Below is a small trained network, with its code and all its weights. Each question gives an input and a class and asks what happens when units are switched off, that is, made to give their printed mean instead of their output.

import numpy as np


def w(rows, s, z=0):
    codes = np.array(rows[::2]) - 128.0
    scale = np.full(codes.shape[1], s)
    scale[-1] = z or s
    return codes * scale


def norm(h):
    return h / np.sqrt((h * h).mean(-1, keepdims=True) + 1e-5)


def f(y):
    return np.maximum(y, 0)


def log_softmax(a):
    a = a - a.max(-1, keepdims=True)
    return a - np.log(np.exp(a).sum(-1, keepdims=True))


def net(x, mask):
    res = np.array(x, float).reshape(1, 8) / 4 @ E
    u = 0
    for l in range(2):
        y = f(norm(res) @ A[l][:, :-1].T + A[l][:, -1])
        res = res + np.where(mask[u : u + 10], y, B[l][:, -1]) @ B[l][:, :-1]
        u += 10
    return log_softmax(norm(res)[-1] @ U[:, :-1].T + U[:, -1])


A, B = {}, {}
E = w([
[118,40,113,207,164,192,154,63,51,154,122],'x0',
[113,99,220,99,157,121,162,101,254,42,181],'x1',
[162,134,106,49,131,138,101,208,98,97,120],'x2',
[19,135,103,152,128,89,151,173,111,69,15],'x3',
[112,104,65,88,136,131,186,128,134,144,132],'x4',
[62,174,3,147,113,34,128,83,163,253,110],'x5',
[242,122,143,227,128,134,230,60,109,101,192],'x6',
[55,200,161,111,81,224,169,130,79,205,18],'x7',
],0.0076)
A[0] = w([
[129,135,139,159,126,77,117,115,140,99,155,151],'0.n0',
[109,141,132,116,123,105,124,124,177,127,132,1],'0.n1',
[129,156,249,134,119,182,122,150,114,93,51,148],'0.n2',
[84,60,109,59,143,249,127,121,130,143,158,95],'0.n3',
[30,145,161,119,125,79,133,98,220,139,115,94],'0.n4',
[154,147,118,194,121,152,109,72,94,235,125,28],'0.n5',
[165,123,134,134,137,82,109,93,180,124,223,52],'0.n6',
[81,97,146,130,134,139,9,136,107,167,116,140],'0.n7',
[115,117,130,176,127,166,148,74,92,160,104,30],'0.n8',
[53,124,49,116,137,128,153,128,126,149,28,97],'0.n9',
],0.022,0.0046)
B[0] = w([
[120,59,112,135,122,135,131,149,169,110,138,174],'0.n0',
[94,113,174,106,128,144,124,132,127,108,107,152],'0.n1',
[163,137,101,6,200,154,144,165,129,80,94,248],'0.n2',
[143,119,214,118,151,140,176,114,113,114,132,209],'0.n3',
[39,128,184,117,148,165,182,62,90,163,59,223],'0.n4',
[41,124,252,121,108,143,159,88,91,119,95,218],'0.n5',
[219,122,88,108,156,113,114,156,161,129,237,214],'0.n6',
[150,172,50,80,101,121,103,143,167,110,151,204],'0.n7',
[72,114,122,189,179,95,157,119,118,93,104,196],'0.n8',
[100,135,77,200,75,63,96,140,111,142,151,253],'0.n9',
],0.02,0.017)
A[1] = w([
[55,139,68,135,132,62,103,121,105,144,105,127],'1.n0',
[65,185,157,148,115,157,127,53,121,118,39,2],'1.n1',
[162,171,226,59,141,202,125,174,135,91,52,48],'1.n2',
[179,177,103,168,140,133,126,60,132,149,93,66],'1.n3',
[142,101,226,146,98,152,104,80,180,191,190,70],'1.n4',
[110,238,75,112,63,121,56,162,108,201,53,10],'1.n5',
[94,124,156,55,190,125,156,77,115,151,147,94],'1.n6',
[141,251,202,77,48,86,111,147,87,166,185,114],'1.n7',
[162,116,97,226,175,154,134,123,178,110,134,113],'1.n8',
[207,177,143,115,132,200,166,121,11,199,133,125],'1.n9',
],0.017,0.0028)
B[1] = w([
[175,185,144,86,55,195,83,134,108,134,56,220],'1.n0',
[231,83,91,172,118,160,92,181,212,247,244,240],'1.n1',
[118,109,93,52,201,123,195,53,166,155,116,255],'1.n2',
[98,119,226,138,161,126,110,197,137,130,107,129],'1.n3',
[159,162,84,121,193,128,156,173,100,87,49,175],'1.n4',
[173,211,65,135,87,110,115,212,106,106,103,190],'1.n5',
[131,142,139,80,144,146,114,140,96,78,60,242],'1.n6',
[70,75,84,51,171,186,119,132,158,143,87,174],'1.n7',
[183,135,95,32,90,67,111,28,71,171,67,158],'1.n8',
[43,123,152,110,164,90,111,169,170,73,85,159],'1.n9',
],0.015)
U = w([
[116,118,195,195,150,116,159,131,86,88,126,25],'0',
[129,109,148,43,197,155,180,128,138,113,96,201],'1',
[132,143,143,184,101,166,66,110,169,102,147,2],'2',
[45,109,207,238,70,151,141,101,111,216,105,110],'3',
[248,114,80,123,114,100,80,139,181,120,231,105],'4',
[110,204,61,130,39,136,81,190,115,167,80,189],'5',
],0.014,0.0046)

Each question gives the input, the list of numbers given to net, and the class t.
The units are the neurons (one row each of A and B). Each row of codes is followed by its name. A weight is (code - 128) times the scale printed after its matrix; where a second scale follows, it is the last column's (A, B and U).
mask holds one flag per neuron, layer by layer. A switched-off neuron (its flag False) gives its mean, the last column of its row in B, instead of its output. The means were averaged over made-up inputs and are rounded, as every weight is.
A unit's drop is (log p(t) with every unit on - log p(t) with that unit switched off) / (log p(t) with every unit on - log p(t) with every unit switched off).
The circuit of an input: a set's keep is (log p(t) with only the set's units on - log p(t) with every unit switched off) / (log p(t) with every unit on - log p(t) with every unit switched off). Starting from the 12 units with the biggest drops (on a tie, the unit counted first), units are removed one at a time, each time the one whose removal leaves the highest keep (on an exact tie, the one counted first), for as long as the keep stays at least 0.8.
circuit, biggest first: the units of the circuit, biggest drop first
top k neurons: the k neurons with the biggest drops, biggest first
top k neurons in layer l: the k neurons of layer l with the biggest drops, biggest first
drop when u is switched off: that unit's drop, to one decimal
input [-6,4,-1,6,-3,3,-2,-2], class 3: circuit, biggest first => (0.n4, 0.n2)
input [-2,1,-1,4,-7,8,1,6], class 3: top 2 neurons => (0.n4, 0.n5)
input [-8,-1,-2,6,7,0,5,7], class 5: circuit, biggest first => (0.n9)
input [-2,-6,-5,6,1,8,1,4], class 3: top 2 neurons => (0.n5, 0.n2)
input [8,-4,-8,1,2,-6,7,-6], class 0: top 2 neurons in layer 0 => (0.n2, 0.n8)
input [8,-5,-2,1,6,-7,5,0], class 0: top 3 neurons => (0.n8, 0.n2, 0.n7)
input [8,0,7,-6,4,4,5,-8], class 4: top 2 neurons => (0.n6, 0.n4)
input [1,7,-6,-6,5,8,-2,3], class 3: top 2 neurons => (0.n4, 0.n2)
input [-4,-7,-6,3,2,4,7,-5], class 0: top 2 neurons in layer 1 => (1.n2, 1.n4)
input [3,3,-5,3,4,0,7,-2], class 4: top 3 neurons in layer 0 => (0.n4, 0.n6, 0.n2)
input [1,-4,-2,-5,-7,7,-6,6], class 5: top 2 neurons => (0.n7, 1.n5)
input [5,-6,-7,3,5,-6,6,4], class 0: drop when 0.n7 is switched off => 0.1
input [5,6,-4,3,-2,-6,1,-6], class 4: drop when 0.n4 is switched off => 0.3
input [8,-2,0,8,-6,0,8,-1], class 3: top neuron => (0.n6)
input [-2,4,1,6,-5,-4,7,-5], class 4: drop when 0.n4 is switched off => 0.2
input [6,6,-7,8,6,-2,3,1], class 3: drop when 0.n6 is switched off => 0.2
